Here is a tiny trained network, its code and every weight. The questions are about switching its units off for an input and a class, where a switched-off unit gives its printed mean instead of its output.

import numpy as np


def w(rows, s, z=0):
    codes = np.array(rows[::2]) - 128.0
    scale = np.full(codes.shape[1], s)
    scale[-1] = z or s
    return codes * scale


def norm(h):
    return h / np.sqrt((h * h).mean(-1, keepdims=True) + 1e-5)


def f(y):
    return np.maximum(y, 0)


def log_softmax(a):
    a = a - a.max(-1, keepdims=True)
    return a - np.log(np.exp(a).sum(-1, keepdims=True))


def net(x, mask):
    res = np.array(x, float).reshape(1, 7) / 4 @ E
    u = 0
    for l in range(3):
        y = f(norm(res) @ A[l][:, :-1].T + A[l][:, -1])
        res = res + np.where(mask[u : u + 6], y, B[l][:, -1]) @ B[l][:, :-1]
        u += 6
    return log_softmax(norm(res)[-1] @ U[:, :-1].T + U[:, -1])


A, B = {}, {}
E = w([
[126,131,128,131,128,128,126,124,130],'x0',
[132,125,130,123,128,128,127,132,125],'x1',
[6,93,104,45,57,145,121,143,144],'x2',
[126,130,123,134,127,134,124,123,128],'x3',
[125,128,126,130,129,128,128,127,132],'x4',
[139,110,53,143,92,4,83,159,147],'x5',
[116,213,36,64,176,112,168,144,128],'x6',
],0.024)
A[0] = w([
[126,228,26,52,214,124,171,130,129,151],'L0N1',
[211,207,113,170,235,95,161,106,131,144],'L0N2',
[137,165,2,110,142,24,127,151,129,5],'L0N3',
[138,145,79,167,186,125,125,155,151,67],'L0N4',
[207,156,80,172,179,39,131,122,122,84],'L0N5',
[201,129,128,70,147,139,115,162,106,70],'L0N6',
],0.031,0.013)
B[0] = w([
[127,143,148,42,184,251,114,117,105,253],'L0N1',
[103,103,148,182,236,103,157,195,77,251],'L0N2',
[73,75,164,139,142,5,136,27,180,217],'L0N3',
[144,84,130,183,181,88,174,147,95,160],'L0N4',
[245,190,136,156,5,172,156,105,174,219],'L0N5',
[129,110,134,176,161,160,116,131,116,146],'L0N6',
],0.029,0.033)
A[1] = w([
[141,96,132,212,184,37,167,113,149,33],'L1N1',
[150,127,57,194,40,4,118,172,144,93],'L1N2',
[167,176,113,189,62,110,93,141,127,2],'L1N3',
[127,120,61,106,165,41,70,81,146,95],'L1N4',
[236,137,144,205,205,128,114,108,119,146],'L1N5',
[183,163,121,185,177,95,170,147,106,22],'L1N6',
],0.042,0.0054)
B[1] = w([
[90,176,177,58,116,181,62,32,67,221],'L1N1',
[149,151,72,143,119,188,63,229,84,185],'L1N2',
[191,127,125,148,65,191,161,109,197,157],'L1N3',
[126,39,117,133,104,74,162,209,151,160],'L1N4',
[178,230,150,177,118,51,135,110,137,253],'L1N5',
[46,4,86,71,115,146,136,167,186,204],'L1N6',
],0.04,0.043)
A[2] = w([
[122,141,70,150,117,107,188,113,69,59],'L2N1',
[167,17,77,47,189,98,113,90,142,104],'L2N2',
[82,161,139,122,128,33,157,69,208,161],'L2N3',
[87,25,222,187,79,149,199,85,176,73],'L2N4',
[160,93,101,222,253,101,186,242,106,3],'L2N5',
[135,27,48,182,149,156,101,184,126,62],'L2N6',
],0.037,0.0033)
B[2] = w([
[133,127,155,118,141,141,126,128,153,130],'L2N1',
[154,135,56,174,46,127,190,199,188,191],'L2N2',
[130,91,110,78,153,64,106,37,106,252],'L2N3',
[127,89,82,127,114,77,167,136,183,234],'L2N4',
[27,104,133,251,184,100,152,208,69,227],'L2N5',
[90,52,125,77,155,95,76,120,72,171],'L2N6',
],0.033,0.022)
U = w([
[146,163,191,134,144,61,113,35,105,202],'0',
[104,46,85,85,91,87,179,123,186,253],'1',
[101,160,177,193,216,152,167,178,76,24],'2',
[101,146,101,56,123,250,182,173,151,12],'3',
[224,172,144,194,50,175,79,144,126,61],'4',
[105,54,96,106,76,145,47,205,69,94],'5',
],0.02,0.0033)

Each question gives the input, the list of numbers given to net, and the class t.
The units are the neurons (one row each of A and B). Each row of codes is followed by its name. A weight is (code - 128) times the scale printed after its matrix; where a second scale follows, it is the last column's (A, B and U).
mask holds one flag per neuron, layer by layer. A switched-off neuron (its flag False) gives its mean, the last column of its row in B, instead of its output. The means were averaged over made-up inputs and are rounded, as every weight is.
A unit's drop is (log p(t) with every unit on - log p(t) with that unit switched off) / (log p(t) with every unit on - log p(t) with every unit switched off).
The circuit of an input: a set's keep is (log p(t) with only the set's units on - log p(t) with every unit switched off) / (log p(t) with every unit on - log p(t) with every unit switched off). Starting from the 12 units with the biggest drops (on a tie, the unit counted first), units are removed one at a time, each time the one whose removal leaves the highest keep (on an exact tie, the one counted first), for as long as the keep stays at least 0.8.
circuit, biggest first: the units of the circuit, biggest drop first
unit that matters most: the unit with the biggest drop
top k neurons: the k neurons with the biggest drops, biggest first
k most important neurons of layer l: the k neurons of layer l with the biggest drops, biggest first
input [-4,6,1,0,-2,4,-7], class 5: 2 most important neurons of layer 0	L0N5, L0N1
input [-3,-3,4,8,5,6,-8], class 5: unit that matters most	L0N1
input [-2,-7,3,-3,2,-5,0], class 1: circuit, biggest first	L0N1, L0N2
input [8,-2,0,5,0,2,-3], class 4: top 2 neurons	L0N2, L0N3
input [1,-4,1,-4,-6,5,2], class 1: top 3 neurons	L0N3, L0N2, L1N5
input [0,-3,5,-7,-1,0,-8], class 1: top 2 neurons	L0N4, L1N5
input [5,4,1,6,5,7,-8], class 5: circuit, biggest first	L1N2, L0N1
input [2,8,4,8,-2,8,-2], class 5: top 3 neurons	L0N1, L1N2, L1N4
input [-2,-4,2,1,-2,1,0], class 5: circuit, biggest first	L0N1, L1N2
input [8,-2,-7,-8,0,4,-1], class 4: top 2 neurons	L0N5, L0N1
input [8,-7,2,-4,4,-6,8], class 3: top 2 neurons	L0N1, L1N5
input [-4,0,4,0,7,5,-1], class 5: circuit, biggest first	L0N1, L1N2
input [-7,-4,1,-8,8,6,0], class 5: top 2 neurons	L0N1, L1N2
input [4,5,1,6,4,2,-2], class 5: top 2 neurons	L0N5, L0N1
input [-8,5,4,5,-5,-5,-4], class 1: 2 most important neurons of layer 1	L1N5, L1N2
input [5,-3,-8,-7,5,5,0], class 4: unit that matters most	L0N5
input [0,-5,-8,-1,-5,4,-6], class 4: top 3 neurons	L0N5, L1N5, L0N1
input [0,-1,1,7,4,-4,1], class 3: 2 most important neurons of layer 0	L0N2, L0N3
input [-7,-5,-5,3,4,0,7], class 2: top 2 neurons	L0N1, L0N2
input [-1,7,1,3,-8,-2,-5], class 1: top neuron	L0N4
input [3,6,7,-7,-6,-6,-3], class 1: top 4 neurons	L0N1, L1N2, L1N5, L1N1
input [7,-4,1,-3,3,1,-5], class 5: top 2 neurons	L1N5, L0N5
input [-6,-1,7,0,-6,-7,-1], class 1: 2 most important neurons of layer 1	L1N2, L1N5
input [-2,1,4,-2,-7,-5,0], class 1: 3 most important neurons of layer 0	L0N1, L0N5, L0N2
input [3,8,0,7,-2,-3,1], class 2: 2 most important neurons of layer 1	L1N1, L1N6
input [-1,2,-6,-6,-7,0,6], class 2: 2 most important neurons of layer 0	L0N1, L0N2
